Here is a tiny trained network, its code and every weight. The questions are about switching its units off for an input and a class, where a switched-off unit gives its printed mean instead of its output.

import numpy as np


def w(rows, s, z=0):
    codes = np.array(rows[::2]) - 128.0
    scale = np.full(codes.shape[1], s)
    scale[-1] = z or s
    return codes * scale


def f(y):
    return y / 2 * (1 + np.tanh(0.7978845608 * (y + 0.044715 * y**3)))


def log_softmax(a):
    a = a - a.max(-1, keepdims=True)
    return a - np.log(np.exp(a).sum(-1, keepdims=True))


def net(x, mask):
    res = np.array(x, float).reshape(1, 4) / 4 @ E
    y = f(res @ A[0][:, :-1].T + A[0][:, -1])
    res = res + np.where(mask, y, B[0][:, -1]) @ B[0][:, :-1]
    return log_softmax(res[-1] @ U[:, :-1].T + U[:, -1])


A, B = {}, {}
E = w([
[126,70,113],'x0',
[126,129,126],'x1',
[83,144,254],'x2',
[223,109,156],'x3',
],0.012)
A[0] = w([
[105,168,80,139],'n0',
[153,56,107,139],'n1',
[162,163,157,231],'n2',
[62,105,116,184],'n3',
[152,186,91,99],'n4',
[74,118,200,209],'n5',
[5,168,126,179],'n6',
[60,170,132,228],'n7',
[121,108,73,255],'n8',
[161,137,102,228],'n9',
],0.015,0.0032)
B[0] = w([
[76,178,105,167],'n0',
[154,57,131,171],'n1',
[141,180,147,169],'n2',
[107,97,112,183],'n3',
[145,175,158,155],'n4',
[122,108,198,230],'n5',
[92,66,109,248],'n6',
[66,107,116,208],'n7',
[142,137,68,191],'n8',
[251,127,77,168],'n9',
],0.013,0.012)
U = w([
[67,233,12,188],'0',
[108,123,11,76],'1',
[205,180,107,218],'2',
[163,85,72,187],'3',
[107,71,163,7],'4',
[103,75,152,70],'5',
[142,223,211,166],'6',
[177,123,212,144],'7',
],0.012,0.0021)

Each question gives the input, the list of numbers given to net, and the class t.
The units are the neurons (one row each of A and B). Each row of codes is followed by its name. A weight is (code - 128) times the scale printed after its matrix; where a second scale follows, it is the last column's (A, B and U).
mask holds one flag per neuron, in row order. A switched-off neuron (its flag False) gives its mean, the last column of its row in B, instead of its output. The means were averaged over made-up inputs and are rounded, as every weight is.
A unit's drop is (log p(t) with every unit on - log p(t) with that unit switched off) / (log p(t) with every unit on - log p(t) with every unit switched off).
The circuit of an input: a set's keep is (log p(t) with only the set's units on - log p(t) with every unit switched off) / (log p(t) with every unit on - log p(t) with every unit switched off). Starting from all 10 units, units are removed one at a time, each time the one whose removal leaves the highest keep (on an exact tie, the one counted first), for as long as the keep stays at least 0.8.
circuit, biggest first: the units of the circuit, biggest drop first
unit that matters most: the unit with the biggest drop
top k neurons: the k neurons with the biggest drops, biggest first
drop of u: that unit's drop, to one decimal
input [-1,-6,-6,-5], class 0: unit that matters most : n0
input [-8,-7,3,8], class 6: circuit, biggest first : [n2, n6]
input [-5,-4,4,4], class 6: circuit, biggest first : [n6, n2]
input [-6,6,2,-6], class 4: circuit, biggest first : [n6, n5]
input [-7,5,0,5], class 2: top 3 neurons : [n5, n9, n7]
input [-7,6,1,8], class 6: top 4 neurons : [n2, n8, n6, n1]
input [-1,-2,-6,3], class 2: circuit, biggest first : [n6, n9]
input [-6,3,-8,4], class 2: circuit, biggest first : [n9, n4]
input [0,-1,-1,-3], class 0: circuit, biggest first : [n1, n5]
input [-5,-7,-5,1], class 2: circuit, biggest first : [n7, n6]
input [7,2,6,2], class 7: top 3 neurons : [n6, n7, n5]
input [-8,3,-1,5], class 2: top 2 neurons : [n5, n9]
input [-1,0,-7,1], class 2: top 2 neurons : [n6, n9]
input [0,7,-5,-1], class 0: top 2 neurons : [n6, n0]
input [-8,-7,7,-3], class 4: circuit, biggest first : [n6]
input [5,4,5,3], class 7: circuit, biggest first : [n6, n7]
input [-5,-2,2,7], class 6: circuit, biggest first : [n2, n6]
input [7,1,3,7], class 7: top 4 neurons : [n6, n7, n8, n3]
input [7,-1,5,1], class 7: drop of n7 : 0.3
input [2,6,3,4], class 7: drop of n0 : 0.2
input [-8,-6,6,8], class 6: drop of n6 : 0.1
